Each row is followed by its class.
[  -9 -171   39    7  -42  -31  -42  -42  -81   34   71   18   -6   69
  -24  -17  -13   35  -73    8   27  -44  -20   44  -54   14   41  -17
   54   60  -54   -7  -31] : K_671
[  52 -222  123  -69 -263 -139   18 -102  -74   -5   26   44   30   98
   71   30  -50   -5  -98   51    1    4   22  123 -104   -9  118  -47
  -47  279  -37  -45 -144] : K_870
[-112  239 -575  116  810  111  -11  178 -107   22  -76   69 -198   -4
  -51 -238  102  -83   81   40  -92 -287 -302 -182   63  113 -190  -53
  363 -179   29 -106    4] : K_870
[   3  -57   53  -33  -68  -73   26    7   57   12  -54   57  -48  -95
    6   51  -30   33    0  -15    8   43  -44   37  -10   12   26  -10
 -148   88   -8  -16 -125] : K_452
[  61 -348  325 -135 -718 -109  -43 -169   70  -11   20   10  173  169
  -21  104  -98   72  -88    6  166  146  213  200 -107  -98  140   26
 -184  102  -16   80  -89] : K_452
[  18 -197  134  -48 -227    7  -57   -8   53   24   79  -10  122   50
  -45   -8  -41  -28 -103  -37   79   35   61   -5  -40   14   80   13
   38   60   -8   52   26] : K_871
[  47 -188  270 -109 -447 -196   -6  -20   32   46   76  -15  233   45
   25  186  -43   66   -7   33  -10  116  163  161  -37   49   23   48
 -133   34   92   61  -22] : K_950
[  -8 -124  -30   -6   -1    1  -58  -28  -44   33   -1  -17   -1   64
  -77  -21  -23   27  -39    6   54  -32  -67   -8  -36   -1  -35    1
   36   22  -33  -20    8] : K_919
[  -2 -203  102  -81 -224  -44  -52  -93  -29    1   52   27   63  154
  -31   35  -10   20  -86   18   65   -6   -5   53  -60  -32   48   19
   36   22  -32   45  -29] : K_871
[ -18   25 -115    2   49  -94   -8   46   36   25   17   -1   41    6
    3  -31  -33  -29   72   48  -52  -69   33   53   74   85  -45  -31
   81  -76   72  -11  -14] : K_950
[ -90  188 -405   31  668  157   42  160 -108   17 -108  104 -139 -117
  -29 -169  136  -49    4  -19  -32 -170 -326 -180   -5   54  -29  -42
  235  -88  -52  -22 -141] : K_53
[  18 -134 -132  -59   45 -117   -2  -16 -178    9    4  -10  -29   40
   79   -8    1  -61  -66   68  -42 -104 -104  -27 -123   61  -58    0
   80  162   13  -55  -53] : K_844
[  14 -192   56  -63 -193 -129    7 -207 -120  -81    4   54  -49  117
   64   19  -26  -57 -109   76  -31  -50   35  163 -114  -41   63  -92
   16  172  -35  -17 -156] : K_176
[  -5  -17 -240   27  423   92   54   60 -125   74  -46   11 -118  -31
   -9 -106   56  -22  -92    9   11 -143 -272 -111  -65   92   21   19
  156  146  -66  -75  -55] : K_671
[ -72   87 -384   92  641    1   -5   56 -228   23  -77   80 -264  117
   -9 -195   51  -96  -45   38  -76 -273 -366 -144    1   55  -95  -70
  330  -15  -78 -127  -54] : K_53
[ -45  177 -386   20  604  100   29  168 -106   23  -86   75 -179 -207
   47 -130   59  -67   51   -2  -93 -150 -244 -170   -3   89  -82  -70
  161   44  -39  -94  -94] : K_919
[   8 -144 -102  -26   25  -16  -17   -8  -41   22   -6  -17  -22   31
    7  -67  -46  -63  -65    5   16  -56  -23  -25  -67   60   -6  -29
  105  121   -4  -40    8] : K_176
[ -60  137 -364   26  607  197   26  164  -92   34  -84   60 -133 -100
  -44 -129  127  -48  -23  -16   -6 -108 -273 -204  -70   54  -91   32
  174   15   -7  -20  -56] : K_176
[  16 -131  200  -83 -443 -111   21  -59   55   14    7  -57  234   40
   -7  140  -28   57   54   35    8   94  223  193  -20  -17    9   30
 -120  -76  124   96  -17] : K_844
[  34  -22 -169  -21   52   -8   67 -130  -22  -60  -31    9  -68 -153
   95  -80  -50  -73  -52   36  -56   -9   58    8  -84    2   33  -83
  -10  308    5  -49  -75] : K_176
[ -41   48  -94   13  140  -34   12   91  -51  -35   33   13   54  -65
   34  -83   36  -70   54   19  -88  -89   33   21   11   65    9  -81
  129 -140   50   30  -38] : K_844
[   0   37 -144   -9  207   77   69   58   23  -11  -40   76  -77 -165
   27  -80    3  -40  -42  -30  -15  -13 -102  -31    2   20   46  -86
   14  148  -23  -35 -131] : K_919
[  93 -158  337  -39 -416 -138   38 -159   17  -43   73  -17   55 -193
   73  117  -88   97  -57    7  -13  183  191  173  -58  -19  150  -67
 -315  233    2   13  -56] : K_919
[  62 -206   95  -56 -351 -190   14 -136    1    5  -73   -5  -50  148
   37   45  -93   -1  -32   46    8   46   37  172  -74  -32   68  -37
 -116  222   53  -38 -127] : K_176
[ -22   62 -204    7  369   43    1  105 -105   15  -29   54 -122 -147
   42  -79   39  -37    0   19  -38  -66 -186 -118  -74   93  -25  -31
   25  107  -46  -57  -94] : K_870
[  52 -319  352 -119 -584 -206  -20 -128  -33   31  108   -9  245   77
   28  239  -48  107  -60   54   42  120  179  242  -96   43   50   59
 -169   72   77   64   -4] : K_671
[   0 -201  231  -70 -384  -41  -33  -96   21   17   28  -21  159   96
  -66   65  -29   52  -59   -7   84   82   86   80  -49  -57   75   32
  -71   11  -29   89  -36] : K_844
[  -3 -198  201  -90 -228  -36  -60  -34  -67   22   67   34  195  114
  -58  124   58   72  -69   -3   68   71   32   40 -147  -37    6   76
  -18    6  -34  109  -52] : K_871
[ -58    2 -198   50  339   60  -28   33 -112   11   40   76  -70   79
  -54 -140   53  -22  -66   14    9 -142 -195  -63  -21   17  -30  -51
  216    0 -101  -13  -83] : K_919
[  16    4 -286   14  300   66   62   22    8   11  -16   -9 -105  -80
   49 -172   -4  -43  -79  -17   15  -98 -130 -111    8  100   -1  -36
  152  140  -23  -60   40] : K_871
[  79 -106   67  -30 -211  -92   73  -76   59   -6   12  -18  -32 -162
   82   -1 -129    0  -70  -43  -48   73  112   74   -4    0   69  -93
 -184  262  -13  -57   -6] : K_452
[  87 -194  181  -94 -407  -26  102 -130  126  -39   43  -69  155 -122
   54   56  -20   36  -92   -7   22  154  229  112 -105   -3   95    6
 -179  246   47   74  -31] : K_844
[ -11  -23  -60  -26   30  -62  -16   -3 -110   -3   38   15  103  -44
   34    2   14  -23   20   54  -13  -68   39   53  -28  119    2  -26
   67  -52   79  -15   -5] : K_870
[  -4 -104 -285   20  233 -177  -14  -18 -129   -2  -17   50 -218  134
   83 -119  -72 -137  -69   73  -56 -195 -225  -47  -39   81  -41  -85
  193  144  -14 -133  -89] : K_53
[  20 -193  292 -143 -511 -206  -13 -102   -5  -43   81   68  285   -4
   54  143  -19   14   24   15    0  103  289  227  -96   50  119  -28
 -122   -9   92  101 -138] : K_452
[  25  -17 -139   20  135   85   48  -29   22  -34   26  -14  -52  -81
   -7 -113  -27  -37  -69   26    0  -46  -40  -39  -12  -14   58  -39
   -1  156   14  -41  -14] : K_870
[  94 -180  267  -53 -431  -50   50 -144  114  -52    4    1   57  -25
    5   56  -83   14  -94  -16   52  159  162  161  -51  -77  160  -40
 -214  274   15   29  -84] : K_176
[ -39   25 -130   16  260  -50   -1   67 -165   11   28   78   55  -38
   30  -51   31  -85   10   28  -71 -151  -24  -34  -39  101  -51  -36
  207  -34   26  -41  -35] : K_452
[ -85   92 -361   76  501   49  -64   57 -121    2  -19  105 -197   26
  -55 -235  -10 -128  -40   21  -34 -220 -265 -153   38  -11   53 -129
  307   -5 -164 -109  -77] : K_950
[  72 -133   79  -49 -268  -27   76 -153   51  -38   10  -12  -17 -104
   54   18  -56   31  -76  -10    6   93  169   88  -78  -54   55  -18
 -197  270   54   -9  -73] : K_452
[  41   -7 -207  -61  -16   57   52  -30  121  -10  -97  -25  -77   14
   25 -102  -92  -58  -11  -19   34  -61  -26  -18   76   -7  -44  -14
   -8  115   14  -46  -12] : K_452
[  14   39 -321   47  344  118   57  -31  -42  -10  -27  -24 -182   24
   28 -186    4  -22  -74   25   -7 -153 -165  -74   25   15  -36  -20
  151  106  -47  -70   41] : K_671
[ -43  115 -420  -27  501  221   27   83  -49   24 -154   57 -162   -8
  -47 -169   77  -73  -42  -14   58 -180 -285 -183   -9   32  -84   34
  202  -25  -51  -47  -59] : K_452
[  -8    8  -75  -26   19  -22  -20   70  -19  -23  -30   32   87  -28
   21  -41   14  -49   34    7    1  -42   23    9   -8   47   19  -38
  115 -129   79   31  -24] : K_871
[  -7 -248  314  -67 -444  -84  -84 -161  -63  -48  111   59  122   86
  -26   98  -35   37  -70   39   60   76  180  178 -107  -93  139  -42
 -127   51  -33   65 -144] : K_870
[  35 -102  135  -47  -99 -141   33  -30  -44   43   -4   53  -76 -173
   84   92  -54   32  -20   -5  -42   88    9   41  -87   78   35   -7
 -214  267   -6  -62  -93] : K_452
[   2 -167  -15  -35 -142  -25  -29  -93   36  -28   66   62  -19  106
   14  -64  -51  -74  -97    3   96  -20   28   56  -32   26   81  -54
   94  130  -51   -7  -52] : K_871
[  38 -128  416  -50 -516  -87   29 -112   56  -81   -5   78   45 -130
   39  157  -75   28  -73   -2   35  183  190  210  -18 -144  214  -49
 -328  153    5    8 -115] : K_452
[ 110 -337  571 -101 -899 -174   -4 -179  147   11  104  -84  222   35
   43  252 -138  132  -48  -21   69  281  375  270  -57  -43  135   47
 -368  136   55   98   27] : K_671
[  90 -170  199   -3 -359 -114   51 -169   77   -5   73  -66   16  -98
   18   91 -122   72  -64   40  -37  117  148  174  -18  -41   88  -22
 -271  230   76   -3   20] : K_671
[  13 -252  147 -156 -342   -7  -47  -93   16    2   68    4  245  105
  -34   71   15   22 -128   32   86   65   92   47 -132    0   23   73
   15   85  -50  112  -35] : K_950
[  75  -26 -160  -26   41  112   78  -74  111  -17  -34  -74  -46  -67
   26 -125  -55  -47  -83    3   43  -13  -28  -55    3   27   27   -1
  -10  257   -8  -30   14] : K_919
[  35 -143 -118  -14  -59 -150   38  -87  -28   50  -23  -50 -135  143
   41  -58  -71  -26  -38   45   -8  -65  -89   60  -38   73   -5  -32
   18  181   -6  -72  -48] : K_844
[ -27 -116   34    8   -2   21  -40  -89 -148    7   75   44    6   70
  -34  -24    5   29 -112    8   56  -45  -40   16  -61  -50   64  -36
   85   47 -112   -5  -44] : K_919
[  50 -166  281  -96 -443 -205   -6  -13   24   57   29  -52  242  -42
    7  242  -24  115   31   44  -41  162  194  164  -74   45  -35   72
 -207  -12  146   61   32] : K_950
[ -20  163 -396   62  460   49   31    7  -70  -29  -58  -10 -198 -100
   48 -236   -5 -129   12   17  -83 -157 -147 -144   16   67  -39  -87
  161   98  -24  -84   -4] : K_844
[ 103 -282  286 -100 -654 -182   17 -152  107   16  -22  -60  111  140
   56  124 -157   41  -47   23   31   95  198  247    2  -26   96  -12
 -169  132   56   13  -21] : K_671
[  25 -113   13    9 -162 -134    8    7   26   49  -44    8  -14  137
  -17  -19  -85  -29  -34   10    6  -15  -86   51   23  -34   74  -32
    6   96   42  -36  -84] : K_53
[  36 -115   54    7 -159  -28   64  -85   26  -22   27   -9  -38  -81
   47  -38  -51   38 -100  -22  -38   78   98   77  -44  -77   68  -84
 -108  205    2    2  -47] : K_53
[  42   -7 -143    6   46   57   69    8  111   19  -43  -61  -83 -112
   23  -76  -41   -9  -43  -52  -49    4    0  -40   16  -20  -12  -51
  -21  146   10  -22   12] : K_871
[  22  -96  -28   31   48  -44    5   36 -106   52  -63   32 -108  185
  -30  -23   -9   -7  -89   14   47  -73 -178  -28  -58  -41   -4   42
   68   80  -20  -88  -18] : K_452
[-39 -79 -62 -56 -83 -61 -85 -28 -33 -17  45  59  35  74  -3 -35 -45 -87
 -28  34  -8 -21  22   8 -44 -15  12 -49  79  60 -43  -3 -62] : K_950
[   3   19 -120   11   85   54   75  -58    8  -29    6    3  -18  -79
   30  -84   14   -8  -51   -8   28   -3    2  -25  -22   -6   27  -24
   17  143  -37   10  -52] : K_844
[ -26    5 -447   22  551   19  -26   56 -193   -2  -59    0 -243   57
   53 -194   -5 -160  -46   39  -63 -270 -261 -182  -48  105 -152  -47
  282   95  -25 -127  -33] : K_176
[  59 -145  258  -84 -291 -161   23  -55   16    4   23    9   15 -170
   62  117  -66   11  -14    4  -58  157   73   87 -107   38  127  -39
 -269  231   -8   14  -97] : K_844
[   2  -45   -1   -4   73  -61   29  -37  -89    3    2   92  -58 -147
   24   -7   31    6  -23  -17  -22   -4   -3    9 -100   30   89  -46
  -52  184   -2  -42 -189] : K_452
[ -25 -154   23   16   -3    1  -53  -14 -100   13  101   27   35   17
  -19  -21   15  -14 -113    4  -31  -47   13   11  -99   -6   19  -35
  107   49  -53   10    3] : K_671
[  76  -47  -17  -39 -177   73   99 -113  112  -56    1  -66   31 -107
   72  -67  -55    3  -68    5   -5   45  156   83   -1  -55   85  -62
  -85  205   -5   18  -25] : K_919
[ 101 -190  143  -91 -469  -51   77 -154  180  -38   15  -50   97  -41
   42   23 -112   49  -78  -18   37  152  220  105  -30 -105  135  -34
 -196  294   -9   30  -88] : K_950
